[-3.89 -0.73 -0.20 -0.42 -1.72 -0.44 -2.09 -0.92 -4.27  1.01  2.29 -3.74
  0.17  6.91  3.15  0.86 -0.52  2.05  1.73 -1.74 -0.32  2.05 -2.96  1.88
  2.30  0.73  0.82 -0.67  0.06 -1.84  0.70 -2.83 -1.83 -0.85  2.75  0.51
  0.96 -4.01 -1.65 -1.84 -1.56  1.04 -0.13 -1.18 -2.22 -0.44 -0.26  0.74
 -1.33 -1.49 -1.51 -0.15  1.03 -1.51 -0.14  0.76 -2.50  0.92  1.05 -0.32] : [80] <56>
[-4.45 -0.22 -2.20 -1.77 -1.67 -0.30 -0.85 -1.35 -2.09  1.07  1.30 -3.20
  0.77  6.91  2.18  1.26 -0.71  1.68  1.27 -1.00 -1.31  1.21 -1.86  0.64
  1.81  0.21  1.03  1.13  0.80 -0.66 -0.03 -2.04 -1.24 -1.41  2.29  0.77
 -1.72 -3.50 -0.78 -1.22 -0.02 -0.56 -0.39 -2.40 -1.23 -0.25 -0.42  2.39
 -0.61 -0.97 -0.44  0.07  0.33 -0.57  0.47 -2.05 -2.48  0.16 -0.67  1.68] : [80] <48>
[ 1.41  0.26  1.56  1.47  0.30  0.72 -1.33  1.55  0.67 -1.08 -0.29  2.39
  1.00 -2.65  1.35  0.88 -0.23 -0.41 -0.80  0.73  0.91 -1.48  1.08 -0.40
 -2.65 -0.17 -0.87  1.66  0.33 -0.22 -0.27  0.22  2.45 -1.15 -0.27 -0.11
  0.63  2.88  0.50  0.39  2.19 -1.45 -1.93 -1.23  0.40  0.30  0.26 -4.06
  1.34 -0.67  0.06  0.01 -1.15  2.10 -1.16  1.42  1.76  0.01  0.12  1.22] : [87] <62>
[-2.37  1.07  1.47  2.24 -0.89  1.15 -4.07  0.68 -1.81 -0.82  1.85  0.02
  0.54  2.47  3.33  0.47 -0.11 -0.36 -0.74 -0.90  2.11 -0.60 -1.74  2.07
  0.23  0.16 -0.10  1.65  0.32 -1.90 -0.09 -1.64 -1.20 -1.55  0.92  0.24
  1.27 -0.39  0.56 -1.26  1.64 -0.89 -1.05 -3.02 -1.87  0.51 -0.87 -4.78
 -0.52 -1.67 -0.69 -0.68 -0.50 -0.02 -1.91  2.27 -0.18 -0.39  0.71  1.23] : [89] <50>
[ 1.69  0.34  0.61 -0.19  0.85  0.62  0.48  0.76  1.58 -0.95 -0.94  1.60
  1.35 -1.95 -0.55  0.41  0.16 -2.12 -1.10  1.42 -1.09 -1.85  3.27 -1.38
 -1.72  0.17 -0.95  1.32  0.43  0.89 -0.39  1.15  2.53 -1.23  0.23  0.27
 -0.36  2.63  0.39 -0.08  2.04 -1.39 -1.93 -0.80  1.19  0.56  0.24 -1.39
  0.64  0.57 -0.15  0.55 -1.44  1.70 -0.84 -0.74  1.34 -0.73  0.29  1.61] : [88] <59>
[ 1.20  2.08  3.58  2.50  0.03  0.29 -1.81  1.22 -1.64 -1.34  1.60  1.46
  0.12 -1.82  2.32  1.17  0.00 -1.57 -1.80 -0.63  2.16 -0.96 -0.91  0.63
 -1.59  0.05  0.06  1.25  0.16 -1.86  0.67 -1.34  0.04  0.23  0.58  0.11
  1.07  2.09 -0.61 -0.77  1.54  0.44 -2.58 -1.79 -2.06  0.15 -0.43 -4.24
  0.35 -0.59 -1.49  0.39  0.06  0.27 -1.94  3.16  1.33  0.16  1.41  0.16] : [87] <62>
[-0.71  0.55  0.51  2.31 -0.47  0.73 -3.01  1.33 -0.98 -1.06  1.21  1.35
  0.66  1.64  2.75  0.45 -0.29  0.02 -0.31  1.10  1.03 -1.30 -0.79  0.80
 -0.22  0.54 -0.57  1.59 -0.71 -2.09  0.10 -1.16 -0.07 -2.67  0.24 -0.05
  0.91  1.09  1.37 -0.43  2.10 -1.02 -1.75 -2.64  0.10  0.78 -0.24 -4.74
  0.13 -1.60 -0.95 -0.95 -0.85  0.86 -1.72  1.50  0.08 -0.54 -0.19  2.22] : [89] <60>
[ 1.73  0.18  1.31 -1.25  0.18  0.87  1.64  0.31  2.38 -0.81 -2.68  1.99
  1.30 -2.26 -0.67  1.95 -0.44  0.32 -1.01  1.20 -1.12 -0.88  2.65 -1.73
 -1.27 -0.09 -0.85  1.15  0.21  1.05 -0.98  0.70  2.42 -0.47 -0.26 -0.64
 -0.70  3.12  0.07  0.18  1.85 -1.14 -1.42 -0.56  0.38  0.50  0.06  0.58
  0.63  1.30  0.71  0.67 -1.35  1.62 -0.39 -1.45  1.60 -1.05  0.71  1.42] : [88] <59>
[-3.15 -1.31 -1.08 -0.58 -1.79 -0.36 -1.29 -0.75 -2.51  1.09  1.71 -3.45
  0.85  6.35  2.61  0.84 -0.76  1.73  1.67 -1.35 -0.12  1.04 -2.72  1.34
  1.75  0.31  0.50 -0.04  0.06 -0.94  0.71 -1.98 -1.80 -1.37  6.39  0.72
  0.43 -3.46 -0.89 -1.65 -0.41 -0.19 -0.06 -1.69 -1.33 -0.88 -0.05  1.40
 -0.19 -0.93 -1.59 -0.06  0.69 -0.74  0.12 -0.62 -2.01 -0.78 -0.17  0.68] : [80] <56>
[ 3.22  0.45  0.55 -1.42  2.63  1.32  0.76  1.05  3.59 -1.46 -1.87  3.73
  1.72 -5.14 -2.66 -0.02 -0.73 -1.88 -1.21  2.12 -1.47 -2.10  4.32 -2.94
 -1.55  0.06 -0.90  1.01 -0.66  2.18 -1.75  1.97  4.19 -1.85 -0.81 -0.60
 -1.14  4.27  1.23  1.80  2.15 -0.89 -1.78  0.52  2.00  0.73  1.47 -0.55
  0.85  1.83  0.99  0.43 -2.33  2.12 -0.25 -1.67  1.95 -1.10 -0.35  2.07] : [88] <58>
[ 2.25  1.00  1.17 -1.04  1.24  0.97  0.84  0.53  2.54 -1.11 -2.50  2.53
  1.01 -3.32 -0.75  0.76 -0.70 -1.92 -1.93  1.48 -0.79 -1.34  1.90 -2.33
 -1.93 -0.33 -0.64  0.76  0.55  0.75 -0.87  1.17  2.77 -1.13  0.18 -0.20
 -0.27  4.12  0.63  0.17  1.52 -1.19 -2.00 -0.91  0.45  0.57  0.70 -0.99
  0.69  1.98  1.85  0.35 -1.53  1.92 -0.54 -0.82  1.71 -0.54  1.33  1.83] : [88] <59>
[ 0.25  0.44  1.04  2.32 -1.38  0.64 -3.26  1.96 -1.57 -1.23  1.28  1.07
  0.14  0.44  2.16  0.82 -0.34  0.58 -0.02  0.62  1.92 -1.72 -0.70  1.61
  0.36  0.39  0.45  1.63  0.90 -1.35  0.42 -2.88  0.54 -2.63  0.43  0.58
  1.06  1.16  0.57 -0.33  1.40 -0.87 -1.92 -2.70 -0.67  0.39 -0.12 -5.37
 -0.53 -1.81 -1.59 -0.10 -0.96  0.32 -1.87  1.89 -0.85  0.27 -0.26  1.79] : [89] <50>
[ 0.66  0.53  0.69  2.24 -0.23  0.91 -3.28  1.50 -0.95 -1.26  0.86  0.74
  0.89 -0.67  2.17  0.04 -0.19 -1.38 -0.84  0.31  1.63 -0.67 -0.69  0.08
 -0.82 -0.31 -0.26  0.00  0.02 -0.98 -0.43 -0.83  0.02 -1.82  0.33 -0.03
  0.61  1.39  0.43 -0.41  1.07 -1.04 -1.46 -1.24  0.00 -0.25 -0.18 -4.70
 -0.06 -1.54 -0.87 -0.21 -0.73 -0.29 -1.06  2.20  1.18  1.16  0.67  0.87] : [87] <62>
[ 1.61  0.67  1.73  0.15 -0.12  0.19 -0.75  0.45 -0.13 -0.41 -0.18  0.53
  0.21 -1.93  0.92  0.51 -0.16 -1.07 -0.71  0.36  0.80 -1.03  1.07 -0.37
 -0.73  0.94 -0.37  0.27 -0.25 -0.97 -0.10 -0.18  0.95 -0.98  0.28 -0.38
  0.86  0.82 -0.51 -1.05 -0.85  0.07 -1.38 -0.41 -0.42  0.50  0.29 -1.98
  0.49 -0.53 -0.44  0.14 -0.13  0.29 -1.20  1.46  0.93 -0.05  1.09  0.24] : [87] <62>
[ 0.70 -0.08 -1.59 -1.31  0.35  1.10  0.65 -0.29  2.43 -1.24 -1.58  0.95
  0.83 -0.46 -0.55  0.49 -0.95 -0.97  0.10  0.77 -1.74 -1.18  2.55 -2.01
 -0.54  0.02 -0.38  0.65  1.22  1.05 -0.48  0.95  3.03 -1.55  0.46 -0.84
 -0.86  1.85  0.66  0.45  1.24 -1.53 -1.92 -1.05  1.36  0.74  0.50  1.41
  0.57  0.69  0.18  0.47 -1.50  1.45 -0.05 -2.87 -0.29 -1.52 -0.66  1.34] : [88] <59>
[-3.07 -0.02 -0.14 -0.69 -1.19 -0.23 -1.29 -1.74 -1.82  1.11  1.62 -2.74
  0.36  5.49  2.33  0.43 -0.80  1.65  1.14 -0.94 -1.05  1.20 -2.68  1.36
  1.63  0.66  1.16 -0.08  0.56 -1.53  0.02 -2.22 -1.82 -0.73  1.41  0.28
  0.53 -3.36 -0.94 -1.63 -0.88  0.48  0.00 -1.42 -1.73 -1.04 -0.62  1.21
 -0.23 -1.86 -0.41  0.22  0.80 -0.69  0.31  0.00 -1.62  0.23  0.44  0.37] : [80] <56>
[ 0.75  1.39  3.01  2.20 -0.48 -0.41 -1.84  0.70 -0.31 -1.20  1.13  2.40
 -0.23 -2.90  1.42  1.20  0.15 -1.34 -2.51  0.56  1.36 -0.63  0.46 -0.25
 -1.80  0.41 -0.97  2.66  0.23 -1.26 -1.11 -0.77  0.74  2.12 -0.14 -0.07
  0.57  2.51  0.05 -1.14  2.51 -0.60 -2.91 -1.57 -1.17 -0.26 -1.38 -3.13
  0.47 -1.04  0.11 -0.21 -0.62  0.76 -1.92  2.50  1.81  0.08  2.20  1.17] : [87] <57>
